-16.3	39.7	0.9	48.3	-12.7 value 0.9

0.9	6.0	40.2	-46.2	11.8	-34.2	13.3
-1.1	11.0	43.6	-41.9	5.8	-34.9	16.1
value 5.8

-7.7	-12.3	-21.5	-41.2	24.6	4.0
29.1	-27.5	-15.6	7.0	9.8	-1.3
2.9	32.8	-32.7	14.9	18.6	-25.8
value 14.9

7.5	-14.1	5.8	43.4	-3.2	4.5	-12.4
9.7	-0.7	-4.3	-10.5	-6.2	0.4	9.9
12.0	2.6	5.1	-5.4	-14.8	-8.7	7.7
value -14.8

17.9	-47.4	-46.9	-35.4	8.7	13.8
39.5	35.7	-11.1	7.1	36.1	-29.3
-2.2	-53.0	-47.3	-18.9	-17.9	19.6
value -18.9

-10.1	14.0	-28.4	-20.9
-43.2	9.2	-3.4	-16.2
value 9.2
---
7  1  6  2 → 2
82  40   5  52  68  50 → 50
 432  -961   536  -620  -659 → -659
  1   48  192   67   18 → 18
10  19  75  59  76  68  50 → 50
9  4  7  1  8  6 → 6
  31  -994   601  -951 → -951
 50  189  214  143  108  238  108 → 108
4  1  3  8  1  7 → 7
---
[[3767 7486 6421 6905 8579 5414 4303 5154 4319]
 [3724 4049 5897 4026 7770 5785 4858 5279 4190]
 [7129 3402 5138 4153 3786 6574 5262 5493 6494]
 [7091 4242 2963 2564 3743 5754 6423 6115 5186]
 [4916 6987 8642 9556 5682 5684 4880 4923 7051]
 [4315 7759 8560 8299 7984 4867 3931 5122 5521]]: 5186

[[765 130 132 130 140 764 138 763 121 780 783 776]
 [697 214 207 211 220 682 209 687 202 702 705 693]
 [210 694 697 696 688 218 694 215 704 201 200 208]
 [189 713 716 716 708 198 714 196 724 182 179 188]
 [720 180 180 180 187 716 184 717 172 730 733 725]
 [201 700 705 704 694 211 702 209 711 193 192 201]
 [188 717 719 719 711 194 716 192 726 179 177 185]
 [146 768 765 768 759 147 760 147 777 130 127 134]
 [700 208 202 205 212 690 205 693 195 709 710 699]]: 185

[[4912 5549 5429 3869 5930 6017 4965 6593 4979 6073 5679]
 [3958 5673 6221 4166 7171 4976 4872 4734 6352 7076 3337]
 [7554 6145 6111 8098 5362 6803 7202 6155 6411 5308 8025]
 [6578 5666 4501 4154 4315 9516 5246 8758 3328 4732 7866]
 [7208 6054 5260 6255 4638 8229 6428 7709 3942 4866 8038]
 [4138 5406 4922 2126 5820 5741 4193 7263 4824 6093 4839]
 [5142 5973 6363 5883 6722 4682 5813 4879 6838 6582 4489]
 [6619 5918 5223 5532 4968 7468 5735 7437 4618 5170 7603]
 [7022 5866 5063 5811 4547 8312 6212 8021 5010 4799 8629]
 [4663 5680 5724 3969 6332 4992 4733 6001 5165 6388 5002]
 [3464 5406 4844 1101 6123 5715 3322 7140 4377 6396 3658]
 [8751 6508 5896 9168 4498 7896 8144 7016 5377 4561 9712]]: 5002

[[4 6 5 1 3 3 1 6 7 1 3 4 5 6 3 5]
 [4 6 5 1 3 3 2 6 7 1 3 4 5 6 4 5]
 [4 4 4 1 3 3 1 5 7 2 4 4 5 6 3 5]
 [4 5 4 1 3 3 1 6 7 2 4 4 5 6 3 5]
 [4 7 6 2 3 4 3 6 6 1 2 5 5 6 5 4]
 [4 7 6 2 3 4 3 6 6 1 2 5 5 6 5 4]
 [4 7 6 2 3 5 4 5 6 1 2 5 5 5 5 4]
 [4 7 6 1 3 4 2 6 7 1 2 5 5 6 5 4]
 [4 6 5 1 3 4 2 6 7 1 2 5 5 6 4 4]
 [4 5 5 1 3 3 1 6 7 1 3 4 5 6 3 5]]: 4

[[ 24  25  26 -44 -46  26  26  23 -44 -41  24]
 [ 26  15  16 -31 -31  10  14  -4  -9 -22  -6]
 [-42 -44 -43 -26 -25   8  -2 -41  22  23 -41]
 [-18   0   1  19  15 -32 -36 -14  -7  -1 -14]
 [ 17  18  18 -38 -40  20  17  15 -33 -37  14]
 [-36 -29 -25  15  13 -30 -33 -36  18  18 -36]
 [-13  -5 -12 -25 -25   6   8  -1 -16 -28  -1]]: 14

[[82 80 55 63 45 54 96]
 [91 57 66 74 95 25 49]
 [87 25 25 31 52 10 64]
 [17 69 72 94  2  9 72]
 [89 35 69 71 31 22 35]
 [32 43 55 45 84 10 27]
 [35 42  3 42 33 15  7]
 [38 80 48 77 57 22 75]]: 27

[[  61 -281  370  624  391 -247  -68 -416  -11  -79]
 [ 118  629 -228 -507 -202  660  315  841  435  456]
 [ 117  377  -52 -191   10  409  208  485  357  340]
 [  12 -177  280  501  333  -87  -60 -239  148   45]
 [ 191   18  222  239  201  -25  120  -59   -9   33]
 [ 119  520 -155 -372 -128  546  270  688  378  391]
 [ 130 -222  361  540  359 -223  -12 -361  -47  -66]
 [  98  243   19  -38   16  270  148  317  214  210]
 [ 174 -168  348  462  357 -154   14 -286   26   22]
 [ 128  276   28  -79  105  379  153  373  429  398]]: 210

[[166 195  36  93  87 132 109 103 150 156  69  75 147]
 [138 134 128 136 120 138 126 139 122 118 140 131 146]
 [130 130 151 120 105 132 160 117  98 107 115 158 127]
 [141 110 134 144  97 130 151 131 129 142 135 115 125]
 [138 116 150 131 129 118 134 139 147 149 157 127 166]]: 127

[[ 260    6  117   27  272  -33   46  227]
 [  48  151   52  181  371  -56   24 -527]
 [ 249   13  108   25  282  -53   43  175]
 [  36  162   54  192  361  -42   34 -535]
 [  41  430  262  401   65  469  359   42]
 [ 363    0  197    3  136  110  143  762]
 [ 387  -77  152  -59  205  -16   72  675]]: 42
---
226	-704	628	745	272
-168	-390	286	681	25
-90	-364	633	807	90
gives 633

87	563	-527	382	-113	11
41	-6	478	-171	399	-563
-154	563	-662	37	583	411
gives -662

883	15	230	52	142
-109	28	121	16	122
-947	77	-187	0	263
gives -187

89	801	485	861	548
598	786	596	326	632
508	598	843	549	697
gives 843

440	331	440	137	441	371
311	490	316	364	68	476
230	304	886	339	608	467
gives 886

46	69	48	56	43	67
51	21	64	54	53	75
45	62	12	64	60	58
gives 12
